Here is a tiny trained network, its code and every weight. The questions are about switching its units off for an input and a class, where a switched-off unit gives its printed mean instead of its output.

import numpy as np


def w(rows, s, z=0):
    codes = np.array(rows[::2]) - 128.0
    scale = np.full(codes.shape[1], s)
    scale[-1] = z or s
    return codes * scale


def norm(h):
    return h / np.sqrt((h * h).mean(-1, keepdims=True) + 1e-5)


def f(y):
    return y / 2 * (1 + np.tanh(0.7978845608 * (y + 0.044715 * y**3)))


def log_softmax(a):
    a = a - a.max(-1, keepdims=True)
    return a - np.log(np.exp(a).sum(-1, keepdims=True))


def net(x, mask):
    res = np.array(x, float).reshape(1, 8) / 4 @ E
    u = 0
    for l in range(2):
        y = f(norm(res) @ A[l][:, :-1].T + A[l][:, -1])
        res = res + np.where(mask[u : u + 15], y, B[l][:, -1]) @ B[l][:, :-1]
        u += 15
    return log_softmax(norm(res)[-1] @ U[:, :-1].T + U[:, -1])


A, B = {}, {}
E = w([
[165,108,169,58,135],'x0',
[32,23,146,181,69],'x1',
[94,76,82,140,77],'x2',
[2,170,143,18,83],'x3',
[133,149,200,93,119],'x4',
[131,102,126,117,101],'x5',
[171,88,119,75,187],'x6',
[100,133,91,127,161],'x7',
],0.0025)
A[0] = w([
[126,4,66,181,85,20],'L0N0',
[104,152,91,196,53,118],'L0N1',
[236,197,173,135,118,90],'L0N2',
[188,166,93,163,160,81],'L0N3',
[32,237,40,134,108,53],'L0N4',
[51,97,188,66,18,22],'L0N5',
[65,144,231,221,230,129],'L0N6',
[252,109,169,165,150,76],'L0N7',
[175,144,68,203,213,156],'L0N8',
[70,96,216,192,208,189],'L0N9',
[89,248,45,129,118,27],'L0N10',
[111,3,56,203,78,12],'L0N11',
[51,111,174,83,27,17],'L0N12',
[153,179,159,28,157,111],'L0N13',
[53,106,185,97,19,5],'L0N14',
],0.0046,0.0027)
B[0] = w([
[68,46,58,254,192,187],'L0N0',
[132,97,109,71,211,177],'L0N1',
[119,84,219,198,80,196],'L0N2',
[96,100,209,151,109,153],'L0N3',
[101,250,223,167,164,171],'L0N4',
[100,114,173,128,31,212],'L0N5',
[192,116,24,123,20,175],'L0N6',
[197,222,173,167,96,212],'L0N7',
[99,88,160,98,56,250],'L0N8',
[138,173,9,108,48,216],'L0N9',
[45,231,120,221,127,132],'L0N10',
[70,21,72,227,247,211],'L0N11',
[109,85,238,134,34,186],'L0N12',
[111,30,50,123,153,190],'L0N13',
[89,86,220,93,46,184],'L0N14',
],0.0044,0.0019)
A[1] = w([
[44,86,231,89,26,9],'L1N0',
[41,99,111,106,131,99],'L1N1',
[161,91,204,185,142,183],'L1N2',
[143,164,176,52,180,111],'L1N3',
[198,177,142,122,147,61],'L1N4',
[46,95,102,109,149,98],'L1N5',
[196,139,118,190,223,146],'L1N6',
[144,175,202,80,74,85],'L1N7',
[154,85,88,29,225,96],'L1N8',
[81,2,88,235,221,56],'L1N9',
[252,129,239,172,134,42],'L1N10',
[199,134,85,144,78,100],'L1N11',
[95,119,176,224,111,115],'L1N12',
[88,211,86,84,159,253],'L1N13',
[197,99,162,181,165,72],'L1N14',
],0.0061,0.0038)
B[1] = w([
[63,125,158,39,5,222],'L1N0',
[179,173,80,59,77,157],'L1N1',
[102,162,109,78,200,212],'L1N2',
[159,83,56,114,129,142],'L1N3',
[143,162,51,45,121,134],'L1N4',
[168,184,58,66,107,152],'L1N5',
[65,188,92,60,64,198],'L1N6',
[78,124,39,131,123,185],'L1N7',
[204,41,247,89,165,144],'L1N8',
[27,42,15,190,172,252],'L1N9',
[172,253,32,49,198,210],'L1N10',
[203,115,107,158,104,156],'L1N11',
[170,85,140,66,205,176],'L1N12',
[146,88,213,184,149,208],'L1N13',
[74,209,80,60,111,152],'L1N14',
],0.0062,0.0035)
U = w([
[33,71,201,24,2,175],'0',
[225,228,49,28,215,206],'1',
[26,22,5,224,200,190],'2',
[238,101,57,231,55,1],'3',
[220,44,220,32,207,165],'4',
[70,179,218,236,223,159],'5',
],0.0073,0.0059)

Each question gives the input, the list of numbers given to net, and the class t.
The units are the neurons (one row each of A and B). Each row of codes is followed by its name. A weight is (code - 128) times the scale printed after its matrix; where a second scale follows, it is the last column's (A, B and U).
mask holds one flag per neuron, layer by layer. A switched-off neuron (its flag False) gives its mean, the last column of its row in B, instead of its output. The means were averaged over made-up inputs and are rounded, as every weight is.
A unit's drop is (log p(t) with every unit on - log p(t) with that unit switched off) / (log p(t) with every unit on - log p(t) with every unit switched off).
The circuit of an input: a set's keep is (log p(t) with only the set's units on - log p(t) with every unit switched off) / (log p(t) with every unit on - log p(t) with every unit switched off). Starting from the 12 units with the biggest drops (on a tie, the unit counted first), units are removed one at a time, each time the one whose removal leaves the highest keep (on an exact tie, the one counted first), for as long as the keep stays at least 0.8.
units of the circuit, in order: the units of the circuit, biggest drop first
k most important neurons: the k neurons with the biggest drops, biggest first
k most important neurons of layer l: the k neurons of layer l with the biggest drops, biggest first
drop when u is switched off: that unit's drop, to one decimal
input [2,-8,-3,8,4,6,-7,8], class 5: 2 most important neurons of layer 1 => (L1N13, L1N0)
input [-7,-7,4,3,8,-2,4,1], class 5: units of the circuit, in order => (L0N10, L1N13)
input [3,-8,0,3,-6,-2,0,4], class 4: 3 most important neurons => (L0N13, L1N8, L1N9)
input [-3,-3,-4,4,-8,6,4,0], class 4: 2 most important neurons => (L1N13, L1N9)
input [4,4,-5,-6,8,-8,-8,8], class 3: units of the circuit, in order => (L0N6)
input [-3,-7,-5,5,6,7,5,-3], class 4: units of the circuit, in order => (L0N13, L1N8)
input [6,8,-6,-7,2,-6,-4,5], class 3: 2 most important neurons => (L0N6, L0N9)
input [7,-7,7,-8,-8,7,-7,0], class 1: 2 most important neurons of layer 0 => (L0N7, L0N13)
input [4,-6,-5,3,3,8,1,-3], class 4: 2 most important neurons => (L0N13, L1N8)
input [4,-8,6,3,-2,-4,-2,7], class 5: 3 most important neurons => (L0N10, L1N13, L0N4)
input [-5,6,-3,-6,7,-1,0,3], class 3: 3 most important neurons => (L0N6, L0N9, L1N11)
input [0,-5,1,7,-8,5,3,-5], class 4: 2 most important neurons of layer 1 => (L1N13, L1N9)
input [-1,-3,-5,6,1,2,3,-8], class 4: 4 most important neurons of layer 0 => (L0N13, L0N8, L0N3, L0N14)
input [-3,-7,-7,4,-3,-4,-4,8], class 5: units of the circuit, in order => (L1N13)
input [-3,2,-8,4,6,-7,4,5], class 4: 2 most important neurons of layer 0 => (L0N13, L0N7)
input [5,4,0,-6,8,-4,4,8], class 1: drop when L0N7 is switched off => 0.3
input [7,-4,4,4,6,2,4,4], class 4: drop when L1N14 is switched off => 0.0
input [4,-4,4,1,-1,2,7,6], class 4: drop when L1N8 is switched off => 0.1
